Below is a small trained network, with its code and all its weights. Each question gives an input and a class and asks what happens when units are switched off, that is, made to give their printed mean instead of their output.

import numpy as np


def w(rows, s, z=0):
    codes = np.array(rows[::2]) - 128.0
    scale = np.full(codes.shape[1], s)
    scale[-1] = z or s
    return codes * scale


def f(y):
    return np.maximum(y, 0)


def log_softmax(a):
    a = a - a.max(-1, keepdims=True)
    return a - np.log(np.exp(a).sum(-1, keepdims=True))


def net(x, mask):
    res = np.array(x, float).reshape(1, 4) / 4 @ E
    y = f(res @ A[0][:, :-1].T + A[0][:, -1])
    res = res + np.where(mask, y, B[0][:, -1]) @ B[0][:, :-1]
    return log_softmax(res[-1] @ U[:, :-1].T + U[:, -1])


A, B = {}, {}
E = w([
[172,195,139,250,84,163,51,175,54],'x0',
[144,119,249,147,118,64,187,187,89],'x1',
[137,160,84,123,124,133,147,143,129],'x2',
[90,238,171,93,77,120,137,55,80],'x3',
],0.012)
A[0] = w([
[131,112,182,119,114,45,231,194,97,84],'N1',
[86,127,65,70,148,185,14,65,188,60],'N2',
[166,41,111,109,204,124,117,185,159,142],'N3',
[144,152,160,56,82,143,168,64,98,134],'N4',
[67,89,136,31,161,112,254,87,200,6],'N5',
[72,167,150,51,102,143,160,31,54,82],'N6',
[102,184,154,95,80,78,93,36,89,167],'N7',
],0.0092,0.0021)
B[0] = w([
[102,160,105,72,74,10,111,56,139,192],'N1',
[92,138,106,75,102,44,66,112,103,223],'N2',
[212,54,83,138,164,114,226,178,161,198],'N3',
[129,164,122,119,194,152,145,158,186,182],'N4',
[111,169,178,211,80,186,102,143,41,252],'N5',
[150,110,44,134,184,131,146,157,147,205],'N6',
[183,99,104,145,157,159,202,135,148,199],'N7',
],0.011,0.017)
U = w([
[144,106,100,103,217,155,191,140,205,251],'0',
[94,133,115,2,101,52,82,58,144,153],'1',
[116,149,148,225,88,204,93,131,60,1],'2',
],0.015,0.00044)

Each question gives the input, the list of numbers given to net, and the class t.
The units are the neurons (one row each of A and B). Each row of codes is followed by its name. A weight is (code - 128) times the scale printed after its matrix; where a second scale follows, it is the last column's (A, B and U).
mask holds one flag per neuron, in row order. A switched-off neuron (its flag False) gives its mean, the last column of its row in B, instead of its output. The means were averaged over made-up inputs and are rounded, as every weight is.
A unit's drop is (log p(t) with every unit on - log p(t) with that unit switched off) / (log p(t) with every unit on - log p(t) with every unit switched off).
The circuit of an input: a set's keep is (log p(t) with only the set's units on - log p(t) with every unit switched off) / (log p(t) with every unit on - log p(t) with every unit switched off). Starting from all 7 units, units are removed one at a time, each time the one whose removal leaves the highest keep (on an exact tie, the one counted first), for as long as the keep stays at least 0.8.
circuit, biggest first: the units of the circuit, biggest drop first
most important unit: the unit with the biggest drop
top k neurons: the k neurons with the biggest drops, biggest first
drop when u is switched off: that unit's drop, to one decimal
input [-4,2,5,-3], class 2: most important unit => N5
input [-5,-1,-7,3], class 2: top 2 neurons => (N5, N3)
input [4,-5,-1,-2], class 1: circuit, biggest first => (N5, N2)
input [4,4,-2,-2], class 1: top 2 neurons => (N5, N1)
input [7,5,2,-8], class 0: top 2 neurons => (N5, N3)
input [3,5,1,4], class 1: top 3 neurons => (N5, N1, N3)
input [-8,-4,7,8], class 0: top 2 neurons => (N6, N4)
input [8,-8,1,7], class 1: top 2 neurons => (N5, N2)
input [-8,-8,2,-6], class 1: top 2 neurons => (N2, N7)
input [5,4,-3,-6], class 0: top 3 neurons => (N5, N3, N2)
input [4,5,1,4], class 1: top 3 neurons => (N5, N1, N3)
input [-6,4,-5,1], class 2: top 2 neurons => (N5, N2)
input [-2,0,6,-1], class 2: drop when N6 is switched off => 0.3
input [-7,-4,-3,-1], class 2: circuit, biggest first => (N5)
input [4,5,4,-2], class 1: drop when N5 is switched off => 0.8
input [1,0,0,5], class 0: drop when N5 is switched off => 0.1
